Small tables with named rows and columns. After each table, cells are looked up by row and column.

sis.csv
,vek,voma,gizen,misur,repebo,pifoti,lemi
vube,116,72,113,113,211,48,115
zuki,116,59,66,66,119,136,202
rigovi,116,61,70,70,119,135,214
ris,116,54,60,60,121,138,184
beli,167,142,50,50,117,63,115
rur,121,120,64,64,120,10,116
sovuz,118,107,84,84,122,9,116
teso,234,131,105,105,117,117,116
sutezu,119,80,103,103,125,7,116

repebo of sovuz: 122
gizen of beli: 50
gizen of sovuz: 84
misur of sutezu: 103
voma of beli: 142
pifoti of rigovi: 135
repebo of teso: 117
misur of teso: 105
repebo of ris: 121
voma of sutezu: 80

Table visefu
      pofi   nik   siv    sud  rinabe   gup  refadit  dotole    dep  bitat
kul   8.30  8.52  3.54  -0.08   -6.80  3.79    -3.98   -0.23  -1.10  -0.69
giga  6.04  6.31  1.52   4.78   -1.88  0.62     4.84    1.21  -2.00  -1.79
tosu  2.70  6.22  4.87   2.38   -5.31  0.07     6.78   -6.68  -3.06  -3.71
nov   3.25  2.93  1.93   1.28    4.61  3.20     0.39    7.17   5.10   9.27

What is the bitat of nov in visefu? 9.27
What is the pofi of giga in visefu? 6.04
What is the dep of giga in visefu? -2.00
What is the dotole of giga in visefu? 1.21
What is the siv of nov in visefu? 1.93
What is the gup of tosu in visefu? 0.07
What is the pofi of nov in visefu? 3.25
What is the nik of kul in visefu? 8.52
What is the refadit of kul in visefu? -3.98
What is the sud of nov in visefu? 1.28
What is the dotole of kul in visefu? -0.23
What is the siv of kul in visefu? 3.54

pigi =
         mamu  pofi  lisi  nulu  ditibe
zam       224   171    42    83     166
febi      104   124   203    68     205
vus        93    70   180    65     160
ruriv     230   169   116    85     235
ginore    187   184   229   212     222
zap       136   220   175    44     228
bibutop   221    62   167   176     167
gufi      108   218   193    59     148
zin        89   149    58    85     107
tipatu     53    89   161   238      67
rem       176   115   141   138     200
gutige    123   187   196   101     181
molab      78    75   125    61     193
zurati    181   236   202    60      79

nulu of ruriv = 85
mamu of gutige = 123
ditibe of rem = 200
mamu of zap = 136
lisi of vus = 180
mamu of vus = 93
mamu of zam = 224
ditibe of febi = 205
nulu of zin = 85
ditibe of molab = 193
pofi of febi = 124
mamu of ruriv = 230
nulu of gutige = 101
pofi of gufi = 218
nulu of rem = 138
Row with the largest ditibe: ruriv

koleba =
|  | rom | digedo |
|---|---|---|
| bog | 56 | 4 |
| mok | -24 | 2 |
| zele | 8 | 28 |
| gofa | -81 | 34 |
| zezes | -2 | 3 |
| kab | 12 | 22 |
| toranu | -4 | -10 |
| savero | -15 | -14 |
| navud | -9 | 13 |
| dud | 25 | 4 |
| tun | 3 | 8 |

mok, rom -> -24
tun, rom -> 3
savero, rom -> -15
dud, digedo -> 4
kab, rom -> 12
navud, rom -> -9
dud, rom -> 25
Row with the largest digedo: gofa

talas:
          dovap     bir
bomun    45.898  27.525
zetefus  53.334  75.369
gofo      2.807  27.061
soka     40.785  33.889
rigevum  56.083  40.695
tas      20.775  22.358
lilubiv  69.527  62.020
lef      83.621  55.802

lef, dovap => 83.621
tas, bir => 22.358
soka, bir => 33.889
soka, dovap => 40.785
gofo, dovap => 2.807
lef, bir => 55.802
lilubiv, bir => 62.020
gofo, bir => 27.061
rigevum, bir => 40.695
bomun, dovap => 45.898
tas, dovap => 20.775
lilubiv, dovap => 69.527
bomun, bir => 27.525
Row with the largest dovap: lef

dozugaz:
columns: felag, viz, kife, surulis, pizu, zakidos, militar
nok: [51, 86, 30, 69, 30, 18, 14]
zes: [19, -70, -32, 29, 43, -3, 43]
sul: [22, 20, -45, -2, 26, 56, 89]
fekidus: [-4, 49, 41, 15, 17, 17, 31]
kiz: [92, -33, 11, 95, 11, 47, 8]
vuv: [69, 61, 20, 27, 2, 27, 27]

surulis of kiz = 95
militar of nok = 14
kife of nok = 30
pizu of fekidus = 17
zakidos of zes = -3
kife of fekidus = 41
viz of zes = -70
Row with the largest surulis: kiz

Table teku
	vif	rut	tude	gez
fep	181	168	188	195
paza	130	127	133	67
zuk	73	82	104	91
rila	110	132	154	115
dilus	110	112	84	195
bikavul	43	85	115	163
gim	98	87	163	110
pizubo	105	98	155	45
biv	96	112	94	21
satid	146	101	120	198
rudu	110	87	160	109

What is the rut of zuk in teku?
82
What is the gez of rila in teku?
115
What is the tude of satid in teku?
120
What is the gez of satid in teku?
198
What is the tude of rila in teku?
154
What is the tude of gim in teku?
163
What is the gez of gim in teku?
110

kave:
,nisutul,rit,nal,poz,gizudus,bizine
risotoz,208,149,139,85,244,171
vidu,134,163,206,50,177,126
mes,117,146,193,212,132,224
dasife,125,156,178,118,138,131

nisutul of vidu = 134
poz of mes = 212
nal of risotoz = 139
nal of vidu = 206
nisutul of dasife = 125
bizine of mes = 224
gizudus of mes = 132
gizudus of dasife = 138
rit of risotoz = 149
rit of dasife = 156
bizine of risotoz = 171
Which row has the largest gizudus? risotoz

pamakug:
|  | sofotos | rabam |
|---|---|---|
| fibini | 368 | 342 |
| sena | 750 | 517 |
| tal | 678 | 575 |
| rofodi | 101 | 790 |
| lufu | 101 | 596 |

What is the sofotos of tal in pamakug? 678
What is the sofotos of sena in pamakug? 750
What is the rabam of fibini in pamakug? 342
What is the sofotos of lufu in pamakug? 101
What is the rabam of tal in pamakug? 575
What is the rabam of rofodi in pamakug? 790
What is the rabam of lufu in pamakug? 596
What is the sofotos of fibini in pamakug? 368
Row with the largest sofotos: sena

pom:
cols = kupelu, nususa, bilotot, teves, garunum, lak, lan, rav
tiv: [-5.4, 3.4, 4.9, 5.2, 0.2, 2.5, 1.4, 2.6]
pulevub: [5.9, -2.3, 1.8, 3.0, -1.2, 3.8, -1.5, 4.3]
sanod: [-2.2, 0.2, -0.4, 1.6, -1.0, 3.4, 1.3, 3.4]
luf: [0.1, 3.5, 1.1, 4.3, 2.7, -1.6, 5.2, 5.4]
banu: [-1.4, 4.7, -2.5, 1.4, 4.3, 2.3, 3.1, 0.3]
vikugud: [-1.6, 1.1, 2.4, 3.3, -1.2, 1.1, -0.9, 0.7]
lesig: [2.0, -2.0, 6.3, -2.1, -1.7, 3.0, 0.5, -0.5]

What is the teves of sanod in pom?
1.6
What is the lak of vikugud in pom?
1.1
What is the nususa of sanod in pom?
0.2
What is the bilotot of lesig in pom?
6.3
What is the garunum of luf in pom?
2.7
What is the lak of tiv in pom?
2.5
What is the rav of tiv in pom?
2.6
What is the teves of banu in pom?
1.4
What is the lan of lesig in pom?
0.5
What is the lak of lesig in pom?
3.0
What is the bilotot of tiv in pom?
4.9
What is the garunum of tiv in pom?
0.2
What is the teves of luf in pom?
4.3
What is the teves of tiv in pom?
5.2
What is the lan of sanod in pom?
1.3

givuz
|  | biga | lav | pil | nit | rezogu | zasusi |
|---|---|---|---|---|---|---|
| lig | -2.69 | 6.04 | -3.82 | 4.00 | -1.44 | 3.58 |
| luso | -1.19 | 0.48 | -0.12 | -1.10 | 2.48 | 0.28 |
| nafupu | 1.21 | 0.50 | -1.35 | -0.51 | 1.41 | -1.14 |
| kevate | -0.09 | -2.41 | -5.56 | 2.88 | -0.85 | 0.64 |

What is the lav of nafupu in givuz? 0.50
What is the lav of lig in givuz? 6.04
What is the nit of nafupu in givuz? -0.51
What is the pil of kevate in givuz? -5.56
What is the pil of luso in givuz? -0.12
What is the biga of luso in givuz? -1.19
What is the rezogu of lig in givuz? -1.44
What is the pil of lig in givuz? -3.82
What is the zasusi of luso in givuz? 0.28
What is the rezogu of nafupu in givuz? 1.41
What is the nit of lig in givuz? 4.00
What is the zasusi of kevate in givuz? 0.64
What is the biga of lig in givuz? -2.69
What is the zasusi of lig in givuz? 3.58
What is the biga of kevate in givuz? -0.09
What is the zasusi of nafupu in givuz? -1.14
What is the lav of luso in givuz? 0.48
What is the nit of kevate in givuz? 2.88
What is the lav of kevate in givuz? -2.41
What is the pil of nafupu in givuz? -1.35
Row with the largest lav: lig

kug.csv
,tuki,nilira,niruti
nikog,74.1,23.7,61.7
nos,75.9,59.5,52.9
famo,75.6,59.3,52.9
felom,65.4,30.0,56.7
nug,67.9,31.1,58.1
zet,78.9,69.0,55.0
miv,83.2,30.0,65.4
niruse,84.7,21.6,68.7
salofes,76.9,69.2,55.6
tib,76.1,55.3,53.1

What is the nilira of zet in kug? 69.0
What is the nilira of nos in kug? 59.5
What is the niruti of nikog in kug? 61.7
What is the tuki of nos in kug? 75.9
What is the tuki of tib in kug? 76.1
What is the niruti of zet in kug? 55.0
What is the nilira of famo in kug? 59.3
What is the niruti of felom in kug? 56.7
What is the niruti of tib in kug? 53.1
What is the niruti of niruse in kug? 68.7
What is the nilira of felom in kug? 30.0
What is the nilira of nikog in kug? 23.7
What is the tuki of miv in kug? 83.2
What is the nilira of nug in kug? 31.1
What is the nilira of niruse in kug? 21.6

